Below are the code and all the weights of a small trained network. Each question names an input and a target symbol and asks about switching units off, where a switched-off unit gives its printed mean instead of its output.

import numpy as np


def w(rows, s, z=0):
    codes = np.array(rows[::2]) - 128.0
    scale = np.full(codes.shape[1], s)
    scale[-1] = z or s
    return codes * scale


def norm(h):
    return h / np.sqrt((h * h).mean(-1, keepdims=True) + 1e-5)


def f(y):
    return np.maximum(y, 0)


def softmax(a):
    e = np.exp(a - a.max(-1, keepdims=True))
    return e / e.sum(-1, keepdims=True)


def log_softmax(a):
    a = a - a.max(-1, keepdims=True)
    return a - np.log(np.exp(a).sum(-1, keepdims=True))


def net(x, mask):
    ids = ['ΔΞΣΦαβγζηλμπω'.index(c) for c in x.split()]
    T = len(ids)
    res = E[ids] + P[:T]
    r = norm(res)
    for j in range(2):
        rows = slice(4 * j, 4 * j + 4)
        q, k, v = (r @ M[0][rows].T for M in (Q, K, V))
        z = softmax(np.where(np.tri(T) > 0, q @ k.T / 4**0.5, -1e9)) @ v
        o = O[0][rows]
        res = res + np.where(mask[j], z, o[:, -1]) @ o[:, :-1]
    y = f(norm(res) @ A[0][:, :-1].T + A[0][:, -1])
    res = res + np.where(mask[2:6], y, B[0][:, -1]) @ B[0][:, :-1]
    return log_softmax(norm(res)[-1] @ U[:, :-1].T + U[:, -1])


Q, K, V, O, A, B = {}, {}, {}, {}, {}, {}
E = w([
[121,86,94,51],'Δ',
[93,139,51,165],'Ξ',
[107,86,89,228],'Σ',
[100,133,47,166],'Φ',
[84,104,142,139],'α',
[20,122,143,158],'β',
[141,255,98,253],'γ',
[94,76,98,47],'ζ',
[21,119,139,75],'η',
[128,120,138,33],'λ',
[116,69,214,68],'μ',
[252,176,31,62],'π',
[102,176,110,71],'ω',
],0.021)
P = w([
[209,74,2,131],'0',
[176,104,18,156],'1',
[155,126,37,147],'2',
[149,141,64,162],'3',
[155,148,87,166],'4',
[146,160,122,182],'5',
[144,166,151,191],'6',
[168,176,167,191],'7',
[174,153,156,197],'8',
[170,140,132,216],'9',
],0.0061)
Q[0] = w([
[89,177,140,80],'H0',
[111,100,136,91],'H0',
[158,165,206,162],'H0',
[97,151,9,53],'H0',
[159,220,131,129],'H1',
[255,130,170,243],'H1',
[164,188,140,149],'H1',
[202,171,70,86],'H1',
],0.011)
K[0] = w([
[145,119,159,100],'H0',
[182,63,138,135],'H0',
[131,100,49,81],'H0',
[129,247,203,76],'H0',
[103,137,37,150],'H1',
[155,24,56,200],'H1',
[83,127,96,161],'H1',
[72,65,35,93],'H1',
],0.014)
V[0] = w([
[204,169,82,114],'H0',
[167,95,167,57],'H0',
[102,50,36,195],'H0',
[117,59,150,211],'H0',
[229,145,213,181],'H1',
[59,42,233,41],'H1',
[90,138,202,159],'H1',
[109,254,71,244],'H1',
],0.0097)
O[0] = w([
[157,141,151,63,122],'H0',
[89,195,153,147,111],'H0',
[164,80,159,255,188],'H0',
[149,64,138,132,96],'H0',
[156,184,182,126,2],'H1',
[96,51,126,125,169],'H1',
[78,131,76,146,87],'H1',
[121,113,54,132,79],'H1',
],0.0079,0.0083)
A[0] = w([
[125,169,98,111,254],'N0',
[75,92,205,189,191],'N1',
[96,129,249,115,119],'N2',
[181,82,127,146,93],'N3',
],0.012,0.0059)
B[0] = w([
[81,135,204,143,227],'N0',
[233,164,26,114,254],'N1',
[130,57,178,169,186],'N2',
[150,254,144,127,166],'N3',
],0.012,0.0069)
U = w([
[209,136,150,58,38],'Δ',
[186,132,145,163,102],'Ξ',
[184,241,202,202,231],'Σ',
[196,126,141,155,177],'Φ',
[241,218,67,63,132],'α',
[207,39,222,206,160],'β',
[160,133,102,89,46],'γ',
[197,97,80,108,160],'ζ',
[53,32,48,141,17],'η',
[87,128,252,151,254],'λ',
[71,67,179,161,141],'μ',
[112,122,153,113,171],'π',
[61,233,110,45,179],'ω',
],0.011,0.0044)

Each question gives the input, a string of symbols that net reads in full, and the target symbol t.
The units are the heads (4 rows each of Q, K, V and O) and the neurons (one row each of A and B). Each row of codes is followed by its name. A weight is (code - 128) times the scale printed after its matrix; where a second scale follows, it is the last column's (O, A, B and U).
mask holds one flag per unit, heads first, then neurons. A switched-off unit (its flag False) gives its mean, the last column of its rows in O or B, instead of its output. The means were averaged over made-up inputs and are rounded, as every weight is.
A unit's drop is (log p(t) with every unit on - log p(t) with that unit switched off) / (log p(t) with every unit on - log p(t) with every unit switched off).
The circuit of an input: a set's keep is (log p(t) with only the set's units on - log p(t) with every unit switched off) / (log p(t) with every unit on - log p(t) with every unit switched off). Starting from all 6 units, units are removed one at a time, each time the one whose removal leaves the highest keep (on an exact tie, the one counted first), for as long as the keep stays at least 0.8.
units of the circuit, in order: the units of the circuit, biggest drop first
most important unit: the unit with the biggest drop
top k neurons: the k neurons with the biggest drops, biggest first
which heads matter: for each layer, one digit per head in row order, 1 if its drop is at least 0.15 and else 0, layers parted by /
drop when u is switched off: that unit's drop, to one decimal
input Φ λ μ α α β, target β: units of the circuit, in order	(H1; N2; N1)
input λ α μ γ α Ξ λ, target λ: most important unit	H0
input β η Δ, target η: which heads matter	00
input Φ Δ Σ β η Ξ β, target η: which heads matter	01
input ω λ μ μ η α Δ β, target β: units of the circuit, in order	(N2; H1; N1)
input Δ Δ ζ α ω Δ, target ω: which heads matter	10
input η η γ Φ α, target Σ: which heads matter	01
input Φ ω Φ, target ω: which heads matter	10
input ω π π η Δ η Φ Δ, target η: units of the circuit, in order	(H1; N1)
input ζ Δ η ω γ Ξ ω β Δ, target ω: top 3 neurons	(N1; N2; N0)
input β α λ η λ Δ ζ, target λ: units of the circuit, in order	(H0; H1; N2)
input Φ γ ζ β μ η α α η, target η: which heads matter	10
input μ η ω η β Φ, target η: top 2 neurons	(N1; N3)
input Φ λ π Φ β Δ Δ, target β: most important unit	H1
input α ζ Δ λ γ β η Ξ, target η: units of the circuit, in order	(N1; H0; H1)
input Φ Σ η α Ξ Ξ λ λ, target λ: top 2 neurons	(N1; N2)
input Ξ ζ Σ μ Σ ω γ Φ, target ω: drop when N0 is switched off	0.1
input π ζ Δ ω β γ Σ β, target Σ: drop when H1 is switched off	1.4
input π Σ Φ Ξ Ξ ζ ω ζ, target ω: drop when H0 is switched off	0.7
input ζ α π α Ξ ω λ, target ω: drop when N1 is switched off	-0.1
input Δ Δ η ω Δ γ β α, target Σ: top neuron	(N0)
input μ ζ ζ λ Ξ Δ, target λ: top 2 neurons	(N1; N2)
